Read these off the array that follows. Indices start at 1.
1) Which number is the entry directly below 107?
2) Which number is the bottom entry of the column that holds the smallest entry?
3) Which number is the bottom-left entry?
4) Which number is the entry just left of 70?
5) Which number is the entry at row 1, column 3?
6) Which number is the entry at row 3, column 1?
7) Which number is the entry in row 1 and column 1?
8) Which number is the top-right entry?
97	103	88	129	113
118	124	77	94	98
97	128	77	94	96
71	105	99	76	101
91	76	118	126	118
129	69	87	135	99
117	92	94	120	109
105	102	105	102	91
62	70	93	124	96
95	66	67	76	94
107	104	84	93	106
101	59	94	92	122
90	92	91	82	98
159	135	74	91	86
101	88	118	128	102
1) 101
2) 88
3) 101
4) 62
5) 88
6) 97
7) 97
8) 113

Questions about the array below.
1) Find the first entry on the main diagonal.
2) Find the entry just right of the largest entry.
3) Find the last entry, reading row by row.
4) Find the entry just left of 130.
5) Find the top-right entry.
6) Find the largest entry in the last row.
7) Find the entry directly above 111.
8) Find the 3rd entry in reading order.
140	66	59	101	139	64	138	132	68	132	132	65	140
147	106	59	85	61	67	131	149	58	66	56	116	141
51	114	150	95	109	149	59	60	132	99	95	117	57
58	144	144	145	58	141	57	73	129	55	58	150	61
150	97	57	87	76	54	132	149	55	78	79	97	145
60	87	113	68	144	120	84	58	123	138	137	88	61
62	64	130	54	154	123	76	56	111	158	155	64	57
70	120	137	77	72	145	59	82	100	84	84	134	72
145	124	55	90	55	69	132	147	51	53	48	140	154
88	84	87	62	134	87	86	87	106	139	138	78	86
1) 140
2) 155
3) 86
4) 64
5) 140
6) 139
7) 123
8) 59

Read these off the array that follows. Counting starts at 1.
1) Read off the entry in row 3 and column 1.
2) Read off the entry in the top-right corner.
3) Read off the entry directly above 57.
4) Read off the entry in row 1 and column 1.
5) Read off the entry directly below 88.
6) Read off the entry at row 1, column 2.
7) Read off the entry directly below 101.
8) Read off the entry in row 2 and column 1.
[[ 91  77 123  98 145 118  97 113 138]
 [ 56 105  63  74 118 112  95  55 115]
 [ 86  55  87 113 112  71 101  80 114]
 [126 110 113  87  57 102 113  75 109]
 [109  97 107 129  91  93 108 103 145]
 [122  93 145  56  99 121  73 118  75]
 [ 58 145 121  65 123  92 116 143  97]
 [ 80  84 130  88 136  90  58 136 134]
 [114 145 104  67 115  77  84 116  99]]
1) 86
2) 138
3) 112
4) 91
5) 67
6) 77
7) 113
8) 56

Read these off the table that follows. Indices start at 1.
1) Which number is the entry in row 2 and column 3?
2) Which number is the entry at row 3, column 2?
3) Which number is the entry at row 2, column 1?
4) Which number is the entry at row 1, column 2?
5) Which number is the entry in row 3 and column 1?
6) Which number is the bottom-left entry?
7) Which number is the entry just left of 61?
8) Which number is the entry at row 1, column 1?
125	123	122	89
128	121	116	98
59	151	146	53
148	61	66	148
103	124	122	78
60	146	140	58
80	135	137	67
110	123	123	119
60	144	141	58
138	81	92	131
146	59	63	145
57	150	151	49
91	125	123	117
1) 116
2) 151
3) 128
4) 123
5) 59
6) 91
7) 148
8) 125

Questions about the array below. Counting starts at 1.
1) What is the top-right entry?
2) What is the entry at row 3, column 1?
3) What is the entry in the top-left corner?
4) What is the bottom entry of the column that holds the largest entry?
5) What is the entry just right of 147?
6) What is the entry directly above 147?
7) What is the bottom entry of the column that holds the smallest entry?
8) What is the entry in row 1 and column 2?
array([[131, 109, 127,  76,  92, 115,  97, 145,  62],
       [123,  99, 131,  83, 110, 110,  79, 147,  83],
       [121,  84, 126,  79, 102, 102,  88, 126,  95]])
1) 62
2) 121
3) 131
4) 126
5) 83
6) 145
7) 95
8) 109

data = [53, 43, 100, 151, 59, 68, 93, 160]
The 2nd entry from the right is 93
What is the fifth entry?
A: 59
The 2nd largest entry -> 151
The third entry from the left is 100

Questions about the row below.
1) Report the third largest entry.
2) Report the second entry from the left.
3) Report the first entry from the right.
56	132	43	87
1) 56
2) 132
3) 87
